Here is a tiny trained network, its code and every weight. The questions are about switching its units off for an input and a class, where a switched-off unit gives its printed mean instead of its output.

import numpy as np


def w(rows, s, z=0):
    codes = np.array(rows[::2]) - 128.0
    scale = np.full(codes.shape[1], s)
    scale[-1] = z or s
    return codes * scale


def f(y):
    return np.maximum(y, 0)


def log_softmax(a):
    a = a - a.max(-1, keepdims=True)
    return a - np.log(np.exp(a).sum(-1, keepdims=True))


def net(x, mask):
    res = np.array(x, float).reshape(1, 6) / 4 @ E
    y = f(res @ A[0][:, :-1].T + A[0][:, -1])
    res = res + np.where(mask, y, B[0][:, -1]) @ B[0][:, :-1]
    return log_softmax(res[-1] @ U[:, :-1].T + U[:, -1])


A, B = {}, {}
E = w([
[159,120,136,140,123,154,109,122,253],'x0',
[130,81,69,82,172,190,98,76,173],'x1',
[124,153,204,142,132,147,138,107,43],'x2',
[156,102,93,174,130,165,58,108,122],'x3',
[49,170,92,83,192,141,182,178,170],'x4',
[130,62,169,110,141,67,81,216,105],'x5',
],0.012)
A[0] = w([
[79,78,111,84,196,121,98,115,154,75],'neuron 0',
[127,89,89,62,172,185,106,135,108,241],'neuron 1',
[97,104,136,182,105,124,110,122,54,186],'neuron 2',
[185,123,134,121,108,149,170,186,192,159],'neuron 3',
[220,154,85,153,91,149,86,50,132,151],'neuron 4',
[107,139,77,65,142,158,193,131,113,159],'neuron 5',
[141,140,197,184,85,119,125,159,33,152],'neuron 6',
[177,133,160,115,108,87,84,204,130,253],'neuron 7',
[92,119,160,152,126,124,90,157,218,143],'neuron 8',
[189,99,151,147,88,145,119,54,152,212],'neuron 9',
[69,200,159,115,125,171,218,80,125,203],'neuron 10',
[96,121,113,98,251,157,98,130,127,185],'neuron 11',
[166,71,111,204,119,170,63,127,105,214],'neuron 12',
],0.012,0.004)
B[0] = w([
[71,128,138,107,154,102,39,226,167,190],'neuron 0',
[115,118,100,99,151,140,122,210,213,210],'neuron 1',
[129,184,127,117,169,124,253,71,64,210],'neuron 2',
[94,123,152,165,81,215,183,82,173,190],'neuron 3',
[150,85,65,90,188,66,147,84,97,226],'neuron 4',
[90,178,169,141,134,137,131,190,173,208],'neuron 5',
[203,208,211,187,134,115,199,48,81,253],'neuron 6',
[164,60,122,127,93,132,152,77,72,213],'neuron 7',
[74,82,185,131,64,176,151,90,135,198],'neuron 8',
[153,52,103,71,106,119,149,71,131,218],'neuron 9',
[92,142,108,41,154,157,198,118,207,242],'neuron 10',
[100,120,135,91,142,160,152,205,127,210],'neuron 11',
[181,95,127,93,159,112,173,109,117,225],'neuron 12',
],0.011,0.015)
U = w([
[88,115,134,157,64,58,106,116,130,102],'0',
[190,129,169,164,152,34,151,76,59,102],'1',
[182,184,111,220,161,118,3,79,146,2],'2',
[93,243,167,135,154,165,167,106,161,167],'3',
[120,126,149,146,149,76,41,31,149,81],'4',
[105,112,91,105,183,140,68,189,161,77],'5',
[121,56,9,70,153,150,140,70,155,195],'6',
[118,65,190,194,83,202,112,79,157,134],'7',
],0.011,0.0067)

Each question gives the input, the list of numbers given to net, and the class t.
The units are the neurons (one row each of A and B). Each row of codes is followed by its name. A weight is (code - 128) times the scale printed after its matrix; where a second scale follows, it is the last column's (A, B and U).
mask holds one flag per neuron, in row order. A switched-off neuron (its flag False) gives its mean, the last column of its row in B, instead of its output. The means were averaged over made-up inputs and are rounded, as every weight is.
A unit's drop is (log p(t) with every unit on - log p(t) with that unit switched off) / (log p(t) with every unit on - log p(t) with every unit switched off).
The circuit of an input: a set's keep is (log p(t) with only the set's units on - log p(t) with every unit switched off) / (log p(t) with every unit on - log p(t) with every unit switched off). Starting from the 12 units with the biggest drops (on a tie, the unit counted first), units are removed one at a time, each time the one whose removal leaves the highest keep (on an exact tie, the one counted first), for as long as the keep stays at least 0.8.
circuit, biggest first: the units of the circuit, biggest drop first
k most important neurons: the k neurons with the biggest drops, biggest first
drop when u is switched off: that unit's drop, to one decimal
input [5,7,-3,7,5,2], class 5: circuit, biggest first => (neuron 0)
input [7,1,-5,-2,-3,4], class 7: 2 most important neurons => (neuron 8; neuron 3)
input [-3,2,5,4,-2,-4], class 1: circuit, biggest first => (neuron 6; neuron 3)
input [4,6,-7,-7,1,-1], class 5: 2 most important neurons => (neuron 6; neuron 0)
input [8,3,8,1,-8,-1], class 6: 2 most important neurons => (neuron 9; neuron 4)
input [-7,4,-4,-8,-5,-2], class 3: 2 most important neurons => (neuron 4; neuron 9)
input [8,6,-1,-8,5,8], class 5: 2 most important neurons => (neuron 0; neuron 6)
input [-7,3,-1,6,4,-6], class 5: 2 most important neurons => (neuron 6; neuron 5)
input [-4,6,4,-5,-4,2], class 1: 2 most important neurons => (neuron 10; neuron 3)
input [6,2,-3,1,5,-1], class 5: 3 most important neurons => (neuron 6; neuron 0; neuron 2)
input [-6,6,5,7,-4,1], class 1: 2 most important neurons => (neuron 6; neuron 10)
input [7,-1,7,6,8,7], class 7: drop when neuron 8 is switched off => 0.7
input [0,1,-8,-2,0,4], class 7: drop when neuron 8 is switched off => 0.2
input [-5,7,4,-3,-3,6], class 1: drop when neuron 10 is switched off => 0.4
input [0,-2,-6,-2,0,5], class 7: most important neuron => (neuron 4)
